Moves between items:
ZJ ζ LT
ZJ ξ HQ
ZJ β PJ
ZJ χ JM
ZJ ω GL
ZJ κ JP
LL ζ JM
LL ξ FP
LL β TQ
LL χ GL
LL ω HR
LL κ PJ
FG ζ JQ
FG ξ ZL
FG β LS
FG χ TB
FG ω SQ
FG κ JB
HH ζ SF
HH ξ HB
HH β CQ
HH χ RR
HH ω MD
HH κ NB
QJ ζ BH
QJ ξ MF
QJ β CN
QJ χ NS
QJ ω CL
QJ κ QC
NL ζ MF
NL ξ HR
NL β JP
NL χ LT
NL ω JM
NL κ QJ
QH ζ PG
QH ξ JH
QH β FF
QH χ DQ
QH ω BT
QH κ HB
CQ ζ ZS
CQ ξ RR
CQ β JZ
CQ χ DZ
CQ ω JG
CQ κ LJ
BP ζ HR
BP ξ HN
BP β ZJ
BP χ HQ
BP ω FP
BP κ NL
BG ζ JG
BG ξ MQ
BG β NB
BG χ SF
BG ω RR
BG κ NZ
GS ζ NH
GS ξ LZ
GS β HB
GS χ PG
GS ω DQ
GS κ MQ
TH ζ DD
TH ξ TP
TH β HG
TH χ NQ
TH ω CZ
TH κ CC
LZ ζ QC
LZ ξ QJ
LZ β PG
LZ χ CN
LZ ω SL
LZ κ NH
JT ζ NG
JT ξ NB
JT β ZD
JT χ LJ
JT ω JZ
JT κ SQ
HR ζ GR
HR ξ HG
HR β LT
HR χ BP
HR ω ZH
HR κ MF
CL ζ JP
CL ξ ZJ
CL β TR
CL χ PJ
CL ω TQ
CL κ JH
TN ζ FB
TN ξ ZD
TN β JB
TN χ JQ
TN ω TB
TN κ CT
ZM ζ TM
ZM ξ JB
ZM β FP
ZM χ MH
ZM ω TH
ZM κ HQ
RR ζ HH
RR ξ NC
RR β DZ
RR χ TZ
RR ω CJ
RR κ ZS
MH ζ ZM
MH ξ DG
MH β CC
MH χ DD
MH ω NQ
MH κ ZH
MQ ζ CJ
MQ ξ NH
MQ β SF
MQ χ RF
MQ ω NC
MQ κ JG
NG ζ DR
NG ξ GF
NG β QP
NG χ JT
NG ω PF
NG κ MC
NZ ζ LG
NZ ξ JG
NZ β NG
NZ χ GF
NZ ω ZS
NZ κ GT
QC ζ BT
QC ξ BH
QC β GS
QC χ LZ
QC ω JH
QC κ MZ
JM ζ ZJ
JM ξ ZH
JM β QL
JM χ LL
JM ω GR
JM κ CL
MF ζ TQ
MF ξ GR
MF β NS
MF χ NL
MF ω ZJ
MF κ BH
ZD ζ QP
ZD ξ LJ
ZD β JQ
ZD χ CR
ZD ω GT
ZD κ FB
DZ ζ CQ
DZ ξ TZ
DZ β LG
DZ χ BM
DZ ω BG
DZ κ PF
TM ζ HN
TM ξ CZ
TM β ZH
TM χ ZM
TM ω DD
TM κ BP
CJ ζ MD
CJ ξ MZ
CJ β BG
CJ χ MQ
CJ ω HB
CJ κ BM
LS ζ DG
LS ξ TB
LS β TH
LS χ TP
LS ω FB
LS κ MH
PJ ζ CL
PJ ξ JM
PJ β FR
PJ χ QL
PJ ω MF
PJ κ SL
FP ζ ZH
FP ξ MH
FP β GL
FP χ CC
FP ω HG
FP κ JM
CC ζ FP
CC ξ DD
CC β GR
CC χ JC
CC ω HN
CC κ LL
GL ζ LL
GL ξ CC
GL β MF
GL χ GR
GL ω BP
GL κ QL
LJ ζ JT
LJ ξ ZS
LJ β CR
LJ χ PF
LJ ω LG
LJ κ QP
NS ζ QJ
NS ξ NL
NS β JH
NS χ JP
NS ω PJ
NS κ LZ
HN ζ HG
HN ξ CT
HN β HQ
HN χ TM
HN ω MH
HN κ HR
JQ ζ TN
JQ ξ CR
JQ β DG
JQ χ FG
JQ ω MC
JQ κ CZ
QP ζ SQ
QP ξ JT
QP β TN
QP χ ZD
QP ω ZL
QP κ JR
JZ ζ PF
JZ ξ DZ
JZ β GT
JZ χ LG
JZ ω GF
JZ κ CR
FR ζ TR
FR ξ QL
FR β QC
FR χ BH
FR ω NS
FR κ PH
SF ζ BG
SF ξ RF
SF β ZS
SF χ HH
SF ω TZ
SF κ GF
DR ζ GT
DR ξ NZ
DR β SQ
DR χ NG
DR ω LJ
DR κ TB
JH ζ CN
JH ξ JP
JH β DQ
JH χ SL
JH ω FR
JH κ PG
NQ ζ TH
NQ ξ JR
NQ β HN
NQ χ CT
NQ ω JB
NQ κ JC
CR ζ ZD
CR ξ PF
CR β FG
CR χ ZL
CR ω DR
CR κ TN
JB ζ CZ
JB ξ JQ
JB β MH
JB χ DG
JB ω TP
JB κ TM
TQ ζ QL
TQ ξ GL
TQ β QJ
TQ χ MF
TQ ω LT
TQ κ FR
BT ζ PH
BT ξ FR
BT β NH
BT χ QC
BT ω CN
BT κ FL
CN ζ LZ
CN ξ NS
CN β QH
CN χ JH
CN ω TR
CN κ GS
TB ζ FG
TB ξ GT
TB β TP
TB χ MC
TB ω QP
TB κ DG
HQ ζ BP
HQ ξ TM
HQ β JM
HQ χ ZH
HQ ω CC
HQ κ LT
GR ζ GL
GR ξ JC
GR β NL
GR χ HR
GR ω HQ
GR κ TQ
JG ζ BM
JG ξ CJ
JG β GF
JG χ BG
JG ω HH
JG κ LG
ZS ζ NB
ZS ξ HH
ZS β PF
ZS χ CQ
ZS ω BM
ZS κ JT
RF ζ MQ
RF ξ GS
RF β HH
RF χ HB
RF ω FF
RF κ BG
NC ζ HB
NC ξ QH
NC β TZ
NC χ FF
NC ω MZ
NC κ HH
CZ ζ CT
CZ ξ TN
CZ β ZM
CZ χ JB
CZ ω LS
CZ κ HN
DQ ζ QH
DQ ξ SL
DQ β FL
DQ χ PH
DQ ω QC
DQ κ NC
GF ζ NZ
GF ξ BG
GF β JT
GF χ NB
GF ω CQ
GF κ DR
MD ζ TZ
MD ξ FL
MD β JG
MD χ CJ
MD ω RF
MD κ DZ
JC ζ CC
JC ξ TH
JC β HR
JC χ HG
JC ω TM
JC κ GL
TZ ζ RR
TZ ξ FF
TZ β BM
TZ χ MD
TZ ω MQ
TZ κ CQ
BH ζ FR
BH ξ TQ
BH β LZ
BH χ QJ
BH ω JP
BH κ BT
SQ ζ MC
SQ ξ NG
SQ β FB
SQ χ QP
SQ ω CR
SQ κ TP
DD ζ MH
DD ξ LS
DD β JC
DD χ TH
DD ω CT
DD κ FP
NB ζ GF
NB ξ SF
NB β LJ
NB χ ZS
NB ω DZ
NB κ NG
JP ζ NS
JP ξ LT
JP β SL
JP χ CL
JP ω QL
JP κ CN
HB ζ RF
HB ξ PG
HB β RR
HB χ NC
HB ω FL
HB κ SF
BM ζ DZ
BM ξ MD
BM β NZ
BM χ JG
BM ω SF
BM κ JZ
QL ζ PJ
QL ξ LL
QL β BH
QL χ TQ
QL ω NL
QL κ TR
CT ζ NQ
CT ξ FB
CT β TM
CT χ CZ
CT ω DG
CT κ HG
TR ζ SL
TR ξ PJ
TR β BT
TR χ FR
TR ω QJ
TR κ DQ
TP ζ LS
TP ξ MC
TP β NQ
TP χ JR
TP ω TN
TP κ DD
FL ζ FF
FL ξ PH
FL β CJ
FL χ MZ
FL ω GS
FL κ TZ
FF ζ NC
FF ξ DQ
FF β MD
FF χ FL
FF ω NH
FF κ RR
FB ζ JR
FB ξ QP
FB β CZ
FB χ TN
FB ω FG
FB κ NQ
GT ζ ZL
GT ξ LG
GT β MC
GT χ DR
GT ω JT
GT κ FG
HG ζ JC
HG ξ NQ
HG β BP
HG χ HN
HG ω ZM
HG κ GR
SL ζ JH
SL ξ CL
SL β PH
SL χ TR
SL ω BH
SL κ QH
NH ζ MZ
NH ξ QC
NH β RF
NH χ GS
NH ω QH
NH κ CJ
DG ζ JB
DG ξ FG
DG β DD
DG χ LS
DG ω JR
DG κ ZM
LT ζ NL
LT ξ BP
LT β CL
LT χ ZJ
LT ω LL
LT κ NS
JR ζ TP
JR ξ SQ
JR β CT
JR χ FB
JR ω JQ
JR κ TH
PH ζ DQ
PH ξ TR
PH β MZ
PH χ BT
PH ω LZ
PH κ FF
PG ζ GS
PG ξ CN
PG β NC
PG χ QH
PG ω PH
PG κ RF
ZH ζ HQ
ZH ξ ZM
ZH β LL
ZH χ FP
ZH ω JC
ZH κ ZJ
PF ζ LJ
PF ξ CQ
PF β ZL
PF χ JZ
PF ω NZ
PF κ ZD
MC ζ TB
MC ξ DR
MC β JR
MC χ SQ
MC ω ZD
MC κ LS
ZL ζ CR
ZL ξ JZ
ZL β TB
ZL χ GT
ZL ω NG
ZL κ JQ
LG ζ JZ
LG ξ BM
LG β DR
LG χ NZ
LG ω NB
LG κ ZL
MZ ζ FL
MZ ξ BT
MZ β MQ
MZ χ NH
MZ ω PG
MZ κ MD

The rows follow the links: the fewer symbols apart two items are, the more alike their rows tend to be.

Here are some items, each with a row of numbers. One shown again gets a slightly different row.
PH
[-46   2  -1  -1  56  21  31 -38  39  10  85 -23 -13 -29  15  37  48  12  -4  28 -78 -37 -44  -4 -36  -3  31  48  44  47  49 -12  42 -45  -9  -3 -56  -7 -63 -55   4   9  16  21 -23 -90  21  14 -26 -37]
NC
[ 29  -7 -17  -8  26   8 -26  14 -28 -19  84 -79 -19 -23 -40  59   3  47  10 -23 -21 -40 -12   2 -19  26  20  81  70  13  15 -64  38 -29   9  27  20 -22 -39 -44 -51  -4  16  50  26 -50 -27 -60 -60  -1]
JM
[ -41  -20   25   44   72  -20    6  -30   23   -5  -43   47  -46   10   33   24    9   18  -13   38   35   -2    3  -33  -14   35 -116    0   17  -67    3   46   48   17  -42  -56  -68   -3  -44   13   14  -52   40   -8   16  -49   27   22   32   40]
TR
[-27  -6  43  13  15  70  54 -54  22   9  16  14 -46 -44  61  55  40  18   6   7 -82  -8 -17  15 -49 -16  -7  10  25  -5  62  11  59 -21  61 -31 -36 -47 -53 -49  73  24   7  18 -24 -30  -8   5   1 -31]
ZM
[  7  27   0  11  -2  14  42 -12  21  34 -80  79 -13  36  34 -43   6 -28  20  13  38  22   0  24  37 -12 -59 -56 -73 -29 -15  34 -78  13  15  12  -8 -31  11  30  66 -14   0 -29  13  52 -23  27  98  -7]
TZ
[ 37 -23  16 -20 -47  22 -30  19 -49 -30  59 -85   6 -41 -25  43 -22  29  -7 -40 -35  -9  18   0 -28  -4  75  39  52  20   7 -48  55  -6  45   3  57   2  18 -33 -34  37 -17  36 -13   4 -19 -59 -96  -1]
ZJ
[ -41  -26   23   42   68  -15    2  -27   23   -8  -42   43  -51    4   28   34    9   27   -9   30   28    1    5  -30  -19   37 -119    9   27  -73    6   42   52   14  -35  -56  -57  -13  -48   17   16  -53   42   -8   23  -46   26   23   37   36]
MC
[ 32  -3   7  -9 -30 -47 -30  28 -25   8 -41  -5  37  38 -13 -60 -57 -28 -28   0  82  15  45 -26  48  -8  30 -47 -40  -1 -87   4 -35  16 -16  11  19  52  95  42 -36  -1 -19 -11 -13  47  -8 -35 -51  28]
PJ
[  -9  -24   37   32   26   48   16  -27   -6  -17  -32   25  -64  -28   32   67   22   42   17   -5  -19    3    2    6  -46   29 -100   23   41  -74   51   19   64   18   31  -51  -10  -57  -65  -18   52  -19   24   12   29  -18   -8    8   42   15]
LL
[ -44  -15   24   45   74  -25    9  -36   31    7  -43   51  -42   17   41   15   10   12  -20   43   35   -2    6  -36   -6   32 -106   -7   11  -61  -10   45   40   12  -47  -53  -77    5  -35   14   14  -52   38   -9   14  -48   30   20   22   36]
TM
[  7  28   9  12   9  15  48 -20  26  45 -77  82 -19  36  44 -42   6 -24  16  22  39  15   5  18  36  -9 -58 -56 -69 -32 -24  41 -73   9  18  14 -24 -32  15  23  69 -19   1 -24   7  46 -25  20  88  -4]
MQ
[ 45 -16   7 -14 -12  20 -30  14 -49 -24  68 -89 -14 -32 -34  56 -13  43   1 -39 -21 -25  10   0 -22  14  39  64  62  11   6 -60  49 -16  38  15  44 -15 -10 -44 -40  16   1  51  12 -18 -28 -71 -81   5]
MZ
[  1  -2 -20  -4  53  -1 -11  -2   1 -11  99 -66 -17 -21 -36  55  22  40   6  -5 -33 -45 -33   1 -20  28  17  89  68  26  24 -52  32 -37 -14  23  -8 -15 -59 -46 -49 -13  27  42  20 -80  -5 -33 -41 -11]
LG
[ 12  26 -71 -41 -48 -22 -30  52  -4  -9  54 -35  70   1 -69 -41  -2 -27  18 -22 -20   1 -30  28  22 -14  92   9 -18  74   4 -42 -70 -10 -23  64  57  26  19  10 -55  25 -24 -16   1  20   8  25  11 -34]
QC
[-51  -1  14   3  45  32  44 -49  40  15  66 -13 -23 -33  36  39  50   6  -5  27 -88 -26 -37   2 -41 -14  25  30  36  43  54   1  49 -44  12 -14 -61 -16 -61 -55  29  19  12  18 -35 -79  18  12 -27 -42]
GF
[  4  16 -58 -42 -60 -16 -31  47  -2 -20  55 -41  76 -16 -62 -36   2 -29  11 -27 -39  10 -27  21  11 -22 106   7  -4  78  19 -33 -41  -6 -16  41  58  30  16   8 -54  34 -37 -14 -11  19  24  32  -2 -31]
DD
[  7  24 -11   7 -18  11  25   2  13  17 -86  79  -2  30  19 -41   4 -23  26   4  36  31   2  25  32  -9 -59 -51 -66 -36  -5  39 -72  29   7   8  10 -25  13  39  54 -15  -6 -39  21  65 -13  43 111   1]
NS
[-12 -17  46  24  10  71  39 -40   4  -5 -18  22 -65 -36  47  68  32  36  16  -8 -48   1   0  15 -51   6 -63  18  30 -51  59  16  64   7  64 -40 -11 -65 -55 -38  73   3  18  14   5  -9 -15   3  30  -5]
FP
[-19  13  35  27  54  -2  61 -54  39  58 -63  77 -36  43  71 -32   9 -20 -12  57  40  -2  13 -19  30  -9 -61 -51 -54 -31 -43  48 -33  -6  -9 -10 -81  -4  12  12  59 -30  17  -9 -12  -7 -11   1  34   4]
FR
[-20 -12  48  16  14  74  49 -50  16   6   5  15 -53 -45  58  60  39  24   7   0 -75  -8  -9  19 -51 -12 -20  13  26 -11  64  17  60 -10  69 -34 -27 -56 -52 -47  80  19   6  20 -19 -21 -12   4   5 -25]
SF
[ 20 -22  11 -31 -71  18 -36  24 -41 -31  47 -72  29 -45 -23  23 -17   6 -12 -42 -48   5  13   2 -31 -15 101  17  36  41  15 -33  48   1  38  -1  58  23  32 -22 -32  53 -31  16 -33  17   5 -28 -92 -11]

Each walk starts at a row. The symbols on each line, taken left to right, move it on to the next item.
Each answer is a row, close to the row of the item it stands for.
new walk
[-15 -11  51  17  10  73  48 -45   9   1  -6  18 -56 -43  55  66  37  27  10  -1 -69   2  -4  16 -55  -5 -38  12  27 -26  61  12  61  -3  69 -34 -21 -58 -49 -48  79  14  11  19 -11 -13 -13   2  14 -19]
κ χ ω β κ ξ χ	[-43   2 -11   3  59  12  19 -33  33   4  91 -32 -13 -26   3  39  46  15  -1  22 -74 -38 -45  -1 -33   2  28  55  51  48  48 -22  39 -50 -15   4 -54  -5 -70 -52  -6   2  19  26 -14 -92  20   8 -30 -34]
χ β ξ β ξ ω χ κ	[-35   6 -16  -1  61   5  13 -26  33   4  97 -40 -10 -26 -10  38  43  19   0  22 -66 -40 -47  -2 -27   5  24  61  54  45  42 -26  35 -49 -24  11 -49  -7 -68 -53 -17  -2  22  28  -5 -93  19   1 -31 -30]
new walk
[  5 -17  -5 -34 -78  12 -35  25 -29 -37  51 -63  48 -42 -32   5 -12  -9 -11 -40 -56  11   6   8 -28 -27 116   6  25  55  19 -26  37   1  25   1  59  34  32 -10 -34  56 -37   3 -38  19  18  -5 -73 -18]
β κ ξ ξ β ξ χ ζ	[  8 -17   4 -33 -72  17 -35  25 -35 -36  51 -74  40 -47 -28  14 -14  -2 -13 -39 -53  11  10   5 -28 -24 111  10  29  52  20 -29  44  -4  32  -5  56  29  32 -19 -33  57 -34  11 -39  21  12 -17 -84 -11]
β ω ξ ξ ω	[ -8   0 -22  -1  56  -2  -6  -7   8  -7  99 -59 -13 -23 -35  49  28  36   6   1 -39 -47 -40  -2 -22  22  17  84  63  33  30 -47  33 -38 -22  20 -20 -10 -64 -49 -42  -9  28  38  17 -87   2 -23 -36 -15]
new walk
[ -11  -25   31   34   29   38    9  -19   -3  -21  -36   29  -64  -24   32   69   19   46   13   -4   -8    4    3   -2  -43   34 -109   26   38  -77   49   21   62   23   20  -52  -18  -54  -66   -9   45  -28   32    5   32  -18   -2   14   47   23]
ω β β κ ξ	[-38  -4  40   7  23  58  58 -56  28  14  36   2 -38 -39  56  47  49  12  -2  19 -90 -15 -22  11 -49 -18  14  14  31  22  60  11  58 -31  45 -25 -50 -32 -51 -55  60  23   4  20 -33 -48   1  12 -16 -37]
β β κ ξ ξ β	[ 10  -4 -24  -5  44   3 -16   6 -11 -14  91 -70 -22 -20 -37  57  17  44  13 -11 -31 -47 -22   2 -22  27  13  89  69  23  24 -60  34 -34  -9  24  -3 -17 -54 -47 -48  -8  23  44  24 -69 -12 -42 -49  -6]
new walk
[  8  25 -68 -42 -54 -18 -31  50  -5 -14  54 -41  70  -5 -69 -36   1 -30  17 -25 -32   3 -32  30  18 -18  96  15 -11  76  15 -35 -59 -14 -21  50  57  26  17   7 -53  30 -33 -16  -3  21  15  30   7 -34]
ξ ζ ξ χ χ χ β ξ	[ 38  -9  -9 -11  14  13 -24  15 -33 -20  81 -86 -18 -24 -40  58  -4  44   1 -29 -18 -39  -3   2 -20  22  27  76  68  13  11 -65  45 -22  20  25  30 -17 -26 -45 -44   3  14  54  22 -37 -27 -68 -68   0]
κ ξ β χ ζ χ κ ξ	[ 27 -25  16 -28 -63  19 -33  20 -46 -32  53 -77  20 -47 -25  29 -17  12 -11 -43 -43  -2  19   1 -30 -16  97  20  39  35  10 -38  55  -3  44  -3  60  17  28 -25 -29  52 -29  28 -28  14  -4 -39 -98  -6]
new walk
[ -19  -23   28   36   38   24    7  -22    3  -22  -37   32  -63  -16   28   65   19   40   11    0   -1    1    4   -4  -38   39 -117   22   40  -78   43   28   60   26    6  -57  -21  -46  -63   -3   36  -33   34    1   31  -23    4   17   43   29]
β ζ β ω κ ζ ζ χ	[-30   3 -18  -2  61   3   9 -20  24  -1  98 -46 -12 -22 -16  44  37  26   4  14 -57 -44 -47  -4 -26  16  21  70  56  41  41 -35  37 -44 -24  13 -43  -9 -66 -48 -28  -7  24  28   1 -93  14  -7 -32 -24]
ω κ ζ χ κ ζ ω	[ 42 -21  16 -18 -34  19 -29  18 -50 -28  62 -86  -1 -36 -26  49 -21  37  -6 -43 -25 -16  18   1 -26   4  64  44  56  17   7 -52  56  -9  44   6  51  -1  11 -38 -33  33  -8  44  -4  -4 -24 -65 -94   0]
new walk
[ 21  -4 -17  -6  35   5 -19  11 -18 -16  88 -78 -23 -20 -43  57  10  46   9 -20 -25 -43 -17  -1 -20  27  16  87  67  18  23 -64  38 -28   0  27  13 -21 -44 -47 -47  -6  22  50  29 -60 -20 -54 -54  -2]
ω ω χ ξ κ ξ ζ	[-45  -4  31   5  27  53  51 -57  31  15  46  -1 -33 -40  53  44  46   9  -1  19 -90 -20 -27   5 -47 -20  21  16  31  27  58   8  55 -35  33 -22 -50 -27 -52 -57  50  25   8  20 -38 -57   7  10 -19 -39]
χ ζ ξ χ ζ κ	[-48  -1  24   5  32  42  48 -55  36  14  60  -6 -25 -36  42  40  48   8  -6  24 -91 -21 -34   8 -41 -17  25  22  33  37  55   5  51 -41  27 -19 -57 -17 -54 -54  39  21   8  21 -34 -65  18  11 -19 -39]
new walk
[ -24  -25   28   38   45   15    0  -21    5  -20  -40   34  -59   -8   26   59   18   36    8    7    6    2    8   -9  -32   41 -120   22   34  -79   34   30   58   25   -4  -58  -30  -36  -64    2   27  -40   34    0   31  -28   10   17   46   34]
ζ ω ω ξ β	[ -45  -14   31   43   75  -28   18  -41   36   11  -43   53  -45   23   46    6    8    6  -23   47   39   -3    6  -39   -1   27 -100  -11    1  -55  -20   49   31    8  -45  -51  -86    8  -30   16   18  -53   35   -8    4  -48   29   21   20   35]
β β ζ χ χ ξ	[ -34  -26   22   40   63   -8    0  -25   17  -16  -39   34  -53    0   28   43   14   31   -2   20   24    2    5  -28  -25   42 -120   15   31  -76   17   36   53   20  -27  -59  -48  -20  -56   12   18  -49   40   -5   27  -38   22   19   34   39]
